Below are the code and all the weights of a small trained network. Each question names an input and a target symbol and asks about switching units off, where a switched-off unit gives its printed mean instead of its output.

import numpy as np


def w(rows, s, z=0):
    codes = np.array(rows[::2]) - 128.0
    scale = np.full(codes.shape[1], s)
    scale[-1] = z or s
    return codes * scale


def norm(h):
    return h / np.sqrt((h * h).mean(-1, keepdims=True) + 1e-5)


def f(y):
    return y / 2 * (1 + np.tanh(0.7978845608 * (y + 0.044715 * y**3)))


def softmax(a):
    e = np.exp(a - a.max(-1, keepdims=True))
    return e / e.sum(-1, keepdims=True)


def log_softmax(a):
    a = a - a.max(-1, keepdims=True)
    return a - np.log(np.exp(a).sum(-1, keepdims=True))


def net(x, mask):
    ids = ['βγδεζηθξπστφψω'.index(c) for c in x.split()]
    T = len(ids)
    res = E[ids] + P[:T]
    r = norm(res)
    for j in range(3):
        rows = slice(2 * j, 2 * j + 2)
        q, k, v = (r @ M[0][rows].T for M in (Q, K, V))
        z = softmax(np.where(np.tri(T) > 0, q @ k.T / 2**0.5, -1e9)) @ v
        o = O[0][rows]
        res = res + np.where(mask[j], z, o[:, -1]) @ o[:, :-1]
    y = f(norm(res) @ A[0][:, :-1].T + A[0][:, -1])
    res = res + np.where(mask[3:19], y, B[0][:, -1]) @ B[0][:, :-1]
    return log_softmax(norm(res)[-1] @ U[:, :-1].T + U[:, -1])


Q, K, V, O, A, B = {}, {}, {}, {}, {}, {}
E = w([
[149,59,157,165],'β',
[125,115,112,176],'γ',
[101,199,146,184],'δ',
[110,160,155,82],'ε',
[79,135,124,89],'ζ',
[182,167,223,148],'η',
[122,162,146,87],'θ',
[5,100,209,148],'ξ',
[119,47,129,76],'π',
[97,161,130,84],'σ',
[44,144,77,160],'τ',
[82,157,126,90],'φ',
[89,145,117,95],'ψ',
[84,148,118,88],'ω',
],0.016)
P = w([
[254,104,75,154],'0',
[53,83,228,138],'1',
[59,97,229,127],'2',
[60,80,222,119],'3',
[67,93,230,121],'4',
[61,92,216,111],'5',
[80,104,219,122],'6',
[76,99,221,117],'7',
[80,104,225,111],'8',
[81,106,217,102],'9',
],0.0043)
Q[0] = w([
[160,197,142,71],'h0',
[92,185,120,17],'h0',
[102,120,75,251],'h1',
[79,224,109,46],'h1',
[103,151,56,148],'h2',
[72,191,157,174],'h2',
],0.012)
K[0] = w([
[187,153,121,144],'h0',
[232,140,7,95],'h0',
[57,143,157,161],'h1',
[165,180,38,111],'h1',
[113,166,80,141],'h2',
[99,190,145,133],'h2',
],0.012)
V[0] = w([
[124,32,106,122],'h0',
[52,89,2,96],'h0',
[21,171,125,236],'h1',
[170,95,122,205],'h1',
[166,89,112,138],'h2',
[154,184,66,179],'h2',
],0.0067)
O[0] = w([
[87,30,91,171,91],'h0',
[25,129,2,40,176],'h0',
[52,250,80,177,167],'h1',
[157,156,57,193,57],'h1',
[88,140,115,58,23],'h2',
[106,160,208,75,4],'h2',
],0.0069,0.003)
A[0] = w([
[96,182,138,98,160],'n0',
[79,168,97,111,129],'n1',
[130,55,201,160,202],'n2',
[112,188,94,216,144],'n3',
[103,123,1,170,122],'n4',
[117,160,145,137,138],'n5',
[114,159,121,188,94],'n6',
[114,144,125,154,73],'n7',
[99,67,177,121,171],'n8',
[211,149,176,79,100],'n9',
[96,157,106,45,112],'n10',
[133,64,159,194,101],'n11',
[104,131,153,137,170],'n12',
[212,82,164,163,253],'n13',
[151,166,128,195,143],'n14',
[144,196,34,181,128],'n15',
],0.0093,0.0021)
B[0] = w([
[89,181,120,212,198],'n0',
[141,49,82,211,196],'n1',
[198,112,69,194,254],'n2',
[213,130,143,28,244],'n3',
[214,190,108,99,207],'n4',
[124,90,193,153,152],'n5',
[142,114,154,72,177],'n6',
[128,111,176,120,134],'n7',
[199,138,89,99,230],'n8',
[134,81,185,172,160],'n9',
[86,128,147,153,210],'n10',
[71,199,90,185,201],'n11',
[170,42,117,177,173],'n12',
[102,165,10,182,207],'n13',
[135,128,59,3,175],'n14',
[232,120,119,10,198],'n15',
],0.0055,0.004)
U = w([
[154,110,53,221,200],'β',
[218,156,77,59,115],'γ',
[134,247,192,139,106],'δ',
[178,95,168,146,120],'ε',
[113,101,113,116,63],'ζ',
[181,157,175,194,133],'η',
[182,100,153,144,105],'θ',
[64,118,183,206,121],'ξ',
[153,17,69,102,2],'π',
[131,65,205,59,179],'σ',
[76,218,52,111,68],'τ',
[86,132,142,116,136],'φ',
[108,111,115,115,64],'ψ',
[110,115,119,114,77],'ω',
],0.013,0.0031)

Each question gives the input, a string of symbols that net reads in full, and the target symbol t.
The units are the heads (2 rows each of Q, K, V and O) and the neurons (one row each of A and B). Each row of codes is followed by its name. A weight is (code - 128) times the scale printed after its matrix; where a second scale follows, it is the last column's (O, A, B and U).
mask holds one flag per unit, heads first, then neurons. A switched-off unit (its flag False) gives its mean, the last column of its rows in O or B, instead of its output. The means were averaged over made-up inputs and are rounded, as every weight is.
A unit's drop is (log p(t) with every unit on - log p(t) with that unit switched off) / (log p(t) with every unit on - log p(t) with every unit switched off).
The circuit of an input: a set's keep is (log p(t) with only the set's units on - log p(t) with every unit switched off) / (log p(t) with every unit on - log p(t) with every unit switched off). Starting from the 12 units with the biggest drops (on a tie, the unit counted first), units are removed one at a time, each time the one whose removal leaves the highest keep (on an exact tie, the one counted first), for as long as the keep stays at least 0.8.
circuit, biggest first: the units of the circuit, biggest drop first
top k neurons: the k neurons with the biggest drops, biggest first
which heads matter: for each layer, one digit per head in row order, 1 if its drop is at least 0.15 and else 0, layers parted by /
drop when u is switched off: that unit's drop, to one decimal
input γ β π ζ, target γ: circuit, biggest first : h1, n4, n15
input τ σ σ σ σ ε, target τ: circuit, biggest first : h1
input ξ β σ σ φ, target ξ: which heads matter : 000
input δ π γ δ ψ σ γ φ, target δ: which heads matter : 110
input σ σ φ σ σ θ, target σ: which heads matter : 110
input δ γ ε ε, target δ: which heads matter : 110
input β σ φ π τ β β θ, target β: which heads matter : 100
input β σ σ γ γ σ ζ, target β: which heads matter : 100
input δ σ γ σ η ε θ, target δ: which heads matter : 010
input ε τ ζ φ ε σ δ τ γ, target γ: which heads matter : 000
input γ σ σ, target γ: which heads matter : 010
input γ θ β τ τ φ, target γ: circuit, biggest first : h1, n15, n3
input δ τ τ σ γ σ σ β β θ, target δ: which heads matter : 110
input γ β ω, target γ: top 2 neurons : n4, n15
input δ σ σ σ ψ ω, target δ: top neuron : n0
input β η τ δ θ β φ, target β: drop when h0 is switched off : 0.5
input δ σ φ ω, target δ: drop when h0 is switched off : 0.5
input ξ σ β δ β ψ β ζ, target ξ: drop when n13 is switched off : 0.1
input σ β ξ ξ σ ε, target σ: drop when h1 is switched off : 1.7
input σ σ σ θ ψ β β ζ, target σ: top neuron : n13
